[[132 128 138 140 133 131 113]
 [131 128 127 119 140 117 129]
 [128 128 133 122 128 114 133]
 [127 134 133 120 126 116 138]
 [126 121 122 134 133 137 117]
 [128 134 126 132 129 140 124]
 [122 123 118 115 127 132 152]
 [120 125 122 127 123 130 149]
 [126 132 127 129 122 119 132]]
|
[[113 129 133 138 117 124 152 149 132]
 [131 117 114 116 137 140 132 130 119]
 [133 140 128 126 133 129 127 123 122]
 [140 119 122 120 134 132 115 127 129]
 [138 127 133 133 122 126 118 122 127]
 [128 128 128 134 121 134 123 125 132]
 [132 131 128 127 126 128 122 120 126]]

[[148 119 132]
 [136 106 131]
 [150 137 128]
 [145 131 112]
 [129 127 143]
 [144 120 137]
 [106 125 135]
 [122 109 123]
 [124 114 141]
 [121 131 148]
 [148 131 138]
 [122 107 134]]
|
[[132 131 128 112 143 137 135 123 141 148 138 134]
 [119 106 137 131 127 120 125 109 114 131 131 107]
 [148 136 150 145 129 144 106 122 124 121 148 122]]

[[117  98 123 111 145]
 [150 124 112 113 134]
 [147 138 127 143 137]]
|
[[145 134 137]
 [111 113 143]
 [123 112 127]
 [ 98 124 138]
 [117 150 147]]

[[128 130 127 125 127 129 123]
 [132 129 119 137 128 141 118]
 [129 110 128 133 123 127 121]
 [113 117 129 153 128 117 126]
 [132 123 119 142 108 131 130]
 [135 136 128 134 113 128 115]
 [122 115 130 129 127 116 126]]
|
[[123 118 121 126 130 115 126]
 [129 141 127 117 131 128 116]
 [127 128 123 128 108 113 127]
 [125 137 133 153 142 134 129]
 [127 119 128 129 119 128 130]
 [130 129 110 117 123 136 115]
 [128 132 129 113 132 135 122]]

[[123 127 136 134 119 116 132 122 123 132 138 124]
 [130 133 137 151 107 115 141 131 134 124 126 127]
 [136 123 128 124 111 121 128 129 124 134 138 127]
 [129 134 138 101 106 128 129 126 135 127 131 127]
 [123 128 134 112 122 121 118 125 129 131 119 130]
 [128 130 127 127 119 143 127 130 128 132 125 125]]
|
[[124 127 127 127 130 125]
 [138 126 138 131 119 125]
 [132 124 134 127 131 132]
 [123 134 124 135 129 128]
 [122 131 129 126 125 130]
 [132 141 128 129 118 127]
 [116 115 121 128 121 143]
 [119 107 111 106 122 119]
 [134 151 124 101 112 127]
 [136 137 128 138 134 127]
 [127 133 123 134 128 130]
 [123 130 136 129 123 128]]

[[130 131 131 112 117 108 124 133 155 145 143 132 137 114 136]
 [121 125 117 122 118 123 129 142 140 133 119 120 118 126 134]]
|
[[136 134]
 [114 126]
 [137 118]
 [132 120]
 [143 119]
 [145 133]
 [155 140]
 [133 142]
 [124 129]
 [108 123]
 [117 118]
 [112 122]
 [131 117]
 [131 125]
 [130 121]]

[[124 124 128]
 [129 126 126]
 [122 132 129]
 [157 122 126]
 [135 125 127]
 [156 120 128]]
|
[[128 126 129 126 127 128]
 [124 126 132 122 125 120]
 [124 129 122 157 135 156]]

[[129 129 128 128 127]
 [130 149 122 125 124]
 [128 128 129 130 127]
 [128 128 129 128 130]
 [114 104 135 115 118]]
|
[[127 124 127 130 118]
 [128 125 130 128 115]
 [128 122 129 129 135]
 [129 149 128 128 104]
 [129 130 128 128 114]]
---
[[120 134 137]
 [123 125 157]
 [128 129 131]
 [118 121 143]
 [148 141 107]]
|
[[123 125 157]
 [128 129 131]]

[[145 127 122]
 [105 130 155]
 [138 144 120]
 [115 106 119]
 [140 122 128]]
|
[[105 130 155]
 [138 144 120]]

[[127 127 156]
 [125 129 130]
 [128 130 121]
 [108 128 142]
 [149 129 121]]
|
[[125 129 130]
 [128 130 121]]

[[131 128 131 128 123]
 [131 124 113 115 151]
 [129 127 117 119 146]
 [129 127 118 119 144]]
|
[[131 124 113]
 [129 127 117]]

[[130 118 132]
 [115 127 131]
 [102 138 129]]
|
[[115 127 131]
 [102 138 129]]

[[119 130 153]
 [123 122 132]
 [122 123 129]
 [120 118 131]
 [122 121 134]]
|
[[123 122 132]
 [122 123 129]]
